Below is a small trained network, with its code and all its weights. Each question gives an input and a class and asks what happens when units are switched off, that is, made to give their printed mean instead of their output.

import numpy as np


def w(rows, s, z=0):
    codes = np.array(rows[::2]) - 128.0
    scale = np.full(codes.shape[1], s)
    scale[-1] = z or s
    return codes * scale


def f(y):
    return y / 2 * (1 + np.tanh(0.7978845608 * (y + 0.044715 * y**3)))


def log_softmax(a):
    a = a - a.max(-1, keepdims=True)
    return a - np.log(np.exp(a).sum(-1, keepdims=True))


def net(x, mask):
    res = np.array(x, float).reshape(1, 7) / 4 @ E
    y = f(res @ A[0][:, :-1].T + A[0][:, -1])
    res = res + np.where(mask, y, B[0][:, -1]) @ B[0][:, :-1]
    return log_softmax(res[-1] @ U[:, :-1].T + U[:, -1])


A, B = {}, {}
E = w([
[190,199,188,106,93],'x0',
[42,61,190,109,98],'x1',
[187,103,171,151,91],'x2',
[111,106,146,179,155],'x3',
[117,165,172,176,75],'x4',
[123,166,93,253,116],'x5',
[142,114,73,149,64],'x6',
],0.013)
A[0] = w([
[149,111,120,69,225,88],'N1',
[119,142,112,75,212,66],'N2',
[69,148,22,175,154,64],'N3',
[247,155,149,205,113,58],'N4',
[45,35,168,175,125,120],'N5',
[89,170,40,155,160,25],'N6',
[60,54,106,223,163,120],'N7',
[145,148,147,134,133,71],'N8',
[73,117,162,140,110,69],'N9',
[182,139,124,126,101,69],'N10',
[173,221,182,161,128,139],'N11',
[100,167,146,68,97,198],'N12',
[80,129,145,39,150,145],'N13',
[202,132,118,198,103,136],'N14',
[75,219,175,154,150,85],'N15',
[216,142,128,156,96,1],'N16',
[198,59,51,51,33,54],'N17',
[104,219,23,204,125,121],'N18',
],0.011,0.0045)
B[0] = w([
[129,145,159,79,201,212],'N1',
[136,147,141,91,161,194],'N2',
[150,121,33,53,140,210],'N3',
[86,198,152,217,177,231],'N4',
[4,112,109,100,120,232],'N5',
[148,128,84,70,117,185],'N6',
[67,115,90,141,168,226],'N7',
[135,131,168,137,126,136],'N8',
[88,122,136,125,91,162],'N9',
[115,117,154,175,142,162],'N10',
[138,146,179,184,114,231],'N11',
[174,117,163,129,88,201],'N12',
[150,123,192,92,125,230],'N13',
[113,163,97,137,193,211],'N14',
[163,74,125,184,60,181],'N15',
[119,128,138,162,158,183],'N16',
[181,33,128,190,166,218],'N17',
[176,158,50,138,110,252],'N18',
],0.011,0.012)
U = w([
[172,65,131,142,133,125],'0',
[82,120,154,85,65,98],'1',
[141,177,120,108,160,248],'2',
[124,249,134,203,165,114],'3',
[136,168,155,153,48,150],'4',
[178,186,42,111,132,101],'5',
[27,114,95,122,155,131],'6',
[157,162,167,67,192,86],'7',
],0.013,0.011)

Each question gives the input, the list of numbers given to net, and the class t.
The units are the neurons (one row each of A and B). Each row of codes is followed by its name. A weight is (code - 128) times the scale printed after its matrix; where a second scale follows, it is the last column's (A, B and U).
mask holds one flag per neuron, in row order. A switched-off neuron (its flag False) gives its mean, the last column of its row in B, instead of its output. The means were averaged over made-up inputs and are rounded, as every weight is.
A unit's drop is (log p(t) with every unit on - log p(t) with that unit switched off) / (log p(t) with every unit on - log p(t) with every unit switched off).
The circuit of an input: a set's keep is (log p(t) with only the set's units on - log p(t) with every unit switched off) / (log p(t) with every unit on - log p(t) with every unit switched off). Starting from the 12 units with the biggest drops (on a tie, the unit counted first), units are removed one at a time, each time the one whose removal leaves the highest keep (on an exact tie, the one counted first), for as long as the keep stays at least 0.8.
units of the circuit, in order: the units of the circuit, biggest drop first
top k neurons: the k neurons with the biggest drops, biggest first
drop when u is switched off: that unit's drop, to one decimal
input [3,4,-6,-7,3,1,7], class 4: units of the circuit, in order => [N14, N12]
input [-3,-1,4,0,-6,7,-8], class 5: units of the circuit, in order => [N5, N3, N11]
input [-7,-5,4,-7,7,3,6], class 5: units of the circuit, in order => [N18]
input [2,5,-7,-2,2,5,4], class 5: units of the circuit, in order => [N18, N3]
input [1,-3,-3,6,-7,-4,8], class 0: top 2 neurons => [N17, N18]
input [2,2,-3,7,0,8,-4], class 6: units of the circuit, in order => [N7, N5]
input [-2,7,1,-1,-7,-3,-6], class 7: top 2 neurons => [N13, N1]
input [7,-2,-6,8,1,-4,2], class 4: top 2 neurons => [N4, N14]
input [7,8,1,6,-4,4,2], class 6: top 2 neurons => [N5, N13]
input [-5,2,5,-5,1,7,3], class 6: top 2 neurons => [N7, N5]
input [-8,-6,-1,6,-7,-4,-3], class 7: drop when N11 is switched off => 0.0
input [-8,5,0,-4,0,-7,-6], class 1: drop when N13 is switched off => 1.0
input [1,7,-5,-3,-1,-5,7], class 1: drop when N13 is switched off => 0.1
input [-6,-6,5,6,-8,6,-6], class 5: top neuron => [N3]
